Here is a tiny trained network, its code and every weight. The questions are about switching its units off for an input and a target symbol, where a switched-off unit gives its printed mean instead of its output.

import numpy as np


def w(rows, s, z=0):
    codes = np.array(rows[::2]) - 128.0
    scale = np.full(codes.shape[1], s)
    scale[-1] = z or s
    return codes * scale


def norm(h):
    return h / np.sqrt((h * h).mean(-1, keepdims=True) + 1e-5)


def f(y):
    return y / 2 * (1 + np.tanh(0.7978845608 * (y + 0.044715 * y**3)))


def softmax(a):
    e = np.exp(a - a.max(-1, keepdims=True))
    return e / e.sum(-1, keepdims=True)


def log_softmax(a):
    a = a - a.max(-1, keepdims=True)
    return a - np.log(np.exp(a).sum(-1, keepdims=True))


def net(x, mask):
    ids = ['αεζηθλτφψ'.index(c) for c in x.split()]
    T = len(ids)
    res = E[ids] + P[:T]
    r = norm(res)
    for j in range(2):
        rows = slice(2 * j, 2 * j + 2)
        q, k, v = (r @ M[0][rows].T for M in (Q, K, V))
        z = softmax(np.where(np.tri(T) > 0, q @ k.T / 2**0.5, -1e9)) @ v
        o = O[0][rows]
        res = res + np.where(mask[j], z, o[:, -1]) @ o[:, :-1]
    y = f(norm(res) @ A[0][:, :-1].T + A[0][:, -1])
    res = res + np.where(mask[2:26], y, B[0][:, -1]) @ B[0][:, :-1]
    return log_softmax(norm(res)[-1] @ U[:, :-1].T + U[:, -1])


Q, K, V, O, A, B = {}, {}, {}, {}, {}, {}
E = w([
[173,156,119,122],'α',
[112,161,113,98],'ε',
[164,106,128,160],'ζ',
[142,97,153,104],'η',
[118,125,102,91],'θ',
[14,144,106,150],'λ',
[144,2,144,105],'τ',
[101,160,170,124],'φ',
[148,145,176,161],'ψ',
],0.031)
P = w([
[135,56,238,31],'0',
[74,58,219,64],'1',
[59,70,210,96],'2',
[48,84,194,111],'3',
[36,97,188,123],'4',
[31,102,171,140],'5',
[26,105,166,154],'6',
[20,110,155,166],'7',
[18,112,142,173],'8',
[11,111,141,187],'9',
[6,119,131,198],'10',
[6,118,126,205],'11',
[3,120,119,216],'12',
],0.0041)
Q[0] = w([
[89,195,205,97],'h1',
[163,119,182,143],'h1',
[44,196,109,2],'h2',
[54,126,240,172],'h2',
],0.0083)
K[0] = w([
[99,164,192,89],'h1',
[189,113,206,197],'h1',
[57,173,97,2],'h2',
[53,123,206,169],'h2',
],0.0082)
V[0] = w([
[170,116,36,114],'h1',
[200,91,165,239],'h1',
[237,255,133,97],'h2',
[201,78,56,60],'h2',
],0.0052)
O[0] = w([
[88,132,254,129,6],'h1',
[54,164,95,47,90],'h1',
[115,185,112,154,85],'h2',
[57,85,167,141,98],'h2',
],0.008,0.0016)
A[0] = w([
[106,158,42,242,115],'n1',
[163,78,196,145,96],'n2',
[145,153,34,4,158],'n3',
[92,39,106,151,103],'n4',
[107,31,115,139,82],'n5',
[118,190,134,171,153],'n6',
[124,151,113,135,101],'n7',
[153,105,181,78,149],'n8',
[237,76,60,166,135],'n9',
[126,149,64,111,79],'n10',
[42,149,110,77,105],'n11',
[129,153,114,152,95],'n12',
[135,183,106,109,108],'n13',
[92,131,129,26,97],'n14',
[153,86,172,198,60],'n15',
[254,103,184,122,170],'n16',
[128,197,90,149,112],'n17',
[51,91,114,180,1],'n18',
[236,94,131,92,134],'n19',
[140,206,119,150,135],'n20',
[142,121,220,106,143],'n21',
[220,118,53,3,117],'n22',
[85,44,110,155,93],'n23',
[198,95,51,96,143],'n24',
],0.012,0.0073)
B[0] = w([
[196,121,17,111,179],'n1',
[69,194,166,62,179],'n2',
[46,145,233,122,203],'n3',
[234,107,44,156,210],'n4',
[237,89,81,179,211],'n5',
[151,48,88,61,197],'n6',
[177,143,109,145,122],'n7',
[68,199,152,195,201],'n8',
[33,154,254,124,184],'n9',
[166,87,161,112,123],'n10',
[84,127,230,118,175],'n11',
[196,112,100,102,124],'n12',
[130,86,97,197,152],'n13',
[49,172,212,128,178],'n14',
[73,137,149,78,141],'n15',
[6,139,207,104,253],'n16',
[224,89,99,200,174],'n17',
[84,9,63,30,131],'n18',
[6,132,218,108,200],'n19',
[166,54,74,124,202],'n20',
[38,119,164,134,199],'n21',
[17,139,190,106,198],'n22',
[250,106,21,114,198],'n23',
[91,126,191,120,172],'n24',
],0.006,0.0068)
U = w([
[147,130,130,127,61],'α',
[150,136,134,134,66],'ε',
[148,133,133,130,72],'ζ',
[102,180,182,142,196],'η',
[149,142,128,123,84],'θ',
[128,160,44,119,226],'λ',
[156,10,176,172,1],'τ',
[149,137,130,130,78],'φ',
[203,165,113,157,236],'ψ',
],0.014,0.0079)

Each question gives the input, a string of symbols that net reads in full, and the target symbol t.
The units are the heads (2 rows each of Q, K, V and O) and the neurons (one row each of A and B). Each row of codes is followed by its name. A weight is (code - 128) times the scale printed after its matrix; where a second scale follows, it is the last column's (O, A, B and U).
mask holds one flag per unit, heads first, then neurons. A switched-off unit (its flag False) gives its mean, the last column of its rows in O or B, instead of its output. The means were averaged over made-up inputs and are rounded, as every weight is.
A unit's drop is (log p(t) with every unit on - log p(t) with that unit switched off) / (log p(t) with every unit on - log p(t) with every unit switched off).
The circuit of an input: a set's keep is (log p(t) with only the set's units on - log p(t) with every unit switched off) / (log p(t) with every unit on - log p(t) with every unit switched off). Starting from the 12 units with the biggest drops (on a tie, the unit counted first), units are removed one at a time, each time the one whose removal leaves the highest keep (on an exact tie, the one counted first), for as long as the keep stays at least 0.8.
circuit, biggest first: the units of the circuit, biggest drop first
k most important neurons: the k neurons with the biggest drops, biggest first
which heads matter: for each layer, one digit per head in row order, 1 if its drop is at least 0.15 and else 0, layers parted by /
drop of u: that unit's drop, to one decimal
input ψ ζ λ ε θ θ η α α λ θ φ α, target ψ: circuit, biggest first -> n17
input ψ ζ α α λ ε ε ε η φ φ ε, target ψ: 2 most important neurons -> n17, n16
input ε φ η λ ζ ε, target τ: which heads matter -> 11
input ψ η λ φ θ λ λ φ λ ε λ ψ ψ, target ψ: which heads matter -> 11
input ψ η θ ζ ζ ζ ψ ψ λ ψ ψ ψ, target λ: which heads matter -> 10
input ψ α φ η ψ η α, target τ: which heads matter -> 01
input η ψ φ α φ, target τ: 2 most important neurons -> n20, n6
input φ ψ λ ε α τ η α φ, target τ: 2 most important neurons -> n6, n23
input ψ θ η ε η λ ψ, target τ: 2 most important neurons -> n6, n20
input ζ θ τ φ θ, target τ: 2 most important neurons -> n5, n16
input α η η θ λ ε ζ α ε, target τ: which heads matter -> 10
input ζ ψ η θ α η ζ τ α φ α ζ, target ψ: which heads matter -> 10
input η α α α, target ψ: which heads matter -> 11
input θ ε α λ η φ λ ζ η ε ε, target ψ: which heads matter -> 10
input ζ α α θ λ φ φ η α η φ, target ψ: which heads matter -> 11
input λ η θ α ζ α ζ θ ζ λ θ ζ, target λ: most important neuron -> n1
input ψ τ η η ψ, target τ: drop of n3 -> 0.4
input α θ φ η φ λ α φ, target ψ: drop of n19 -> 0.5
input ε η τ θ α ζ τ η α, target τ: drop of n20 -> 0.2
input ψ ε ζ α ζ η ψ φ ψ τ ψ, target ψ: drop of n4 -> 0.0
input ψ θ α φ τ λ θ η η θ, target ψ: most important neuron -> n23
